Here is a tiny trained network, its code and every weight. The questions are about switching its units off for an input and a class, where a switched-off unit gives its printed mean instead of its output.

import numpy as np


def w(rows, s, z=0):
    codes = np.array(rows[::2]) - 128.0
    scale = np.full(codes.shape[1], s)
    scale[-1] = z or s
    return codes * scale


def norm(h):
    return h / np.sqrt((h * h).mean(-1, keepdims=True) + 1e-5)


def f(y):
    return y / 2 * (1 + np.tanh(0.7978845608 * (y + 0.044715 * y**3)))


def log_softmax(a):
    a = a - a.max(-1, keepdims=True)
    return a - np.log(np.exp(a).sum(-1, keepdims=True))


def net(x, mask):
    res = np.array(x, float).reshape(1, 2) / 4 @ E
    u = 0
    for l in range(3):
        y = f(norm(res) @ A[l][:, :-1].T + A[l][:, -1])
        res = res + np.where(mask[u : u + 4], y, B[l][:, -1]) @ B[l][:, :-1]
        u += 4
    return log_softmax(norm(res)[-1] @ U[:, :-1].T + U[:, -1])


A, B = {}, {}
E = w([
[140,131,254],'x0',
[39,150,121],'x1',
],0.0086)
A[0] = w([
[114,151,93,89],'L0N1',
[49,124,117,91],'L0N2',
[146,182,200,141],'L0N3',
[10,194,145,5],'L0N4',
],0.011,0.0027)
B[0] = w([
[231,182,139,141],'L0N1',
[195,38,210,192],'L0N2',
[122,238,76,244],'L0N3',
[116,2,67,253],'L0N4',
],0.0071,0.0037)
A[1] = w([
[170,239,88,144],'L1N1',
[149,123,191,252],'L1N2',
[116,154,86,207],'L1N3',
[254,90,143,138],'L1N4',
],0.0087,0.0015)
B[1] = w([
[22,103,122,221],'L1N1',
[228,90,60,184],'L1N2',
[138,255,88,157],'L1N3',
[5,60,89,254],'L1N4',
],0.0086,0.0036)
A[2] = w([
[163,42,140,96],'L2N1',
[182,126,32,192],'L2N2',
[163,169,235,1],'L2N3',
[129,3,123,101],'L2N4',
],0.012,0.0038)
B[2] = w([
[87,103,106,180],'L2N1',
[149,146,229,205],'L2N2',
[166,187,153,165],'L2N3',
[4,65,68,254],'L2N4',
],0.012,0.0073)
U = w([
[86,51,114,213],'0',
[202,250,221,226],'1',
[77,169,99,182],'2',
[212,117,150,2],'3',
[225,132,118,11],'4',
[233,123,113,12],'5',
],0.013,0.0072)

Each question gives the input, the list of numbers given to net, and the class t.
The units are the neurons (one row each of A and B). Each row of codes is followed by its name. A weight is (code - 128) times the scale printed after its matrix; where a second scale follows, it is the last column's (A, B and U).
mask holds one flag per neuron, layer by layer. A switched-off neuron (its flag False) gives its mean, the last column of its row in B, instead of its output. The means were averaged over made-up inputs and are rounded, as every weight is.
A unit's drop is (log p(t) with every unit on - log p(t) with that unit switched off) / (log p(t) with every unit on - log p(t) with every unit switched off).
The circuit of an input: a set's keep is (log p(t) with only the set's units on - log p(t) with every unit switched off) / (log p(t) with every unit on - log p(t) with every unit switched off). Starting from all 12 units, units are removed one at a time, each time the one whose removal leaves the highest keep (on an exact tie, the one counted first), for as long as the keep stays at least 0.8.
units of the circuit, in order: the units of the circuit, biggest drop first
unit that matters most: the unit with the biggest drop
top k neurons: the k neurons with the biggest drops, biggest first
drop of u: that unit's drop, to one decimal
input [1,0], class 2: unit that matters most -> L1N1
input [7,-6], class 1: top 4 neurons -> [L0N4 L0N3 L0N2 L2N4]
input [4,3], class 1: units of the circuit, in order -> [L1N4 L2N4]
input [-6,-5], class 1: units of the circuit, in order -> [L0N4 L2N4 L2N2]
input [2,1], class 2: top 4 neurons -> [L0N3 L2N2 L1N1 L2N4]
input [3,-2], class 2: top 4 neurons -> [L1N1 L2N2 L0N3 L2N3]
input [2,-1], class 2: top 2 neurons -> [L1N1 L2N2]
input [-8,-1], class 1: top 2 neurons -> [L2N4 L2N2]
input [2,-3], class 2: top 4 neurons -> [L1N1 L0N3 L0N2 L0N4]
input [-6,-3], class 1: top 3 neurons -> [L2N4 L2N2 L0N2]
input [3,0], class 2: top 4 neurons -> [L0N3 L1N1 L2N2 L0N2]
input [-7,5], class 1: top 3 neurons -> [L1N4 L2N4 L2N2]
input [8,-6], class 1: top 2 neurons -> [L0N4 L0N3]
input [2,-2], class 2: top neuron -> [L1N1]
input [3,-3], class 2: top 4 neurons -> [L1N1 L2N2 L0N3 L0N2]
input [7,-4], class 1: top 2 neurons -> [L0N4 L0N3]
input [0,0], class 2: drop of L2N2 -> 1.3
input [7,4], class 1: drop of L0N2 -> 0.0
input [5,-1], class 1: drop of L2N4 -> 0.4
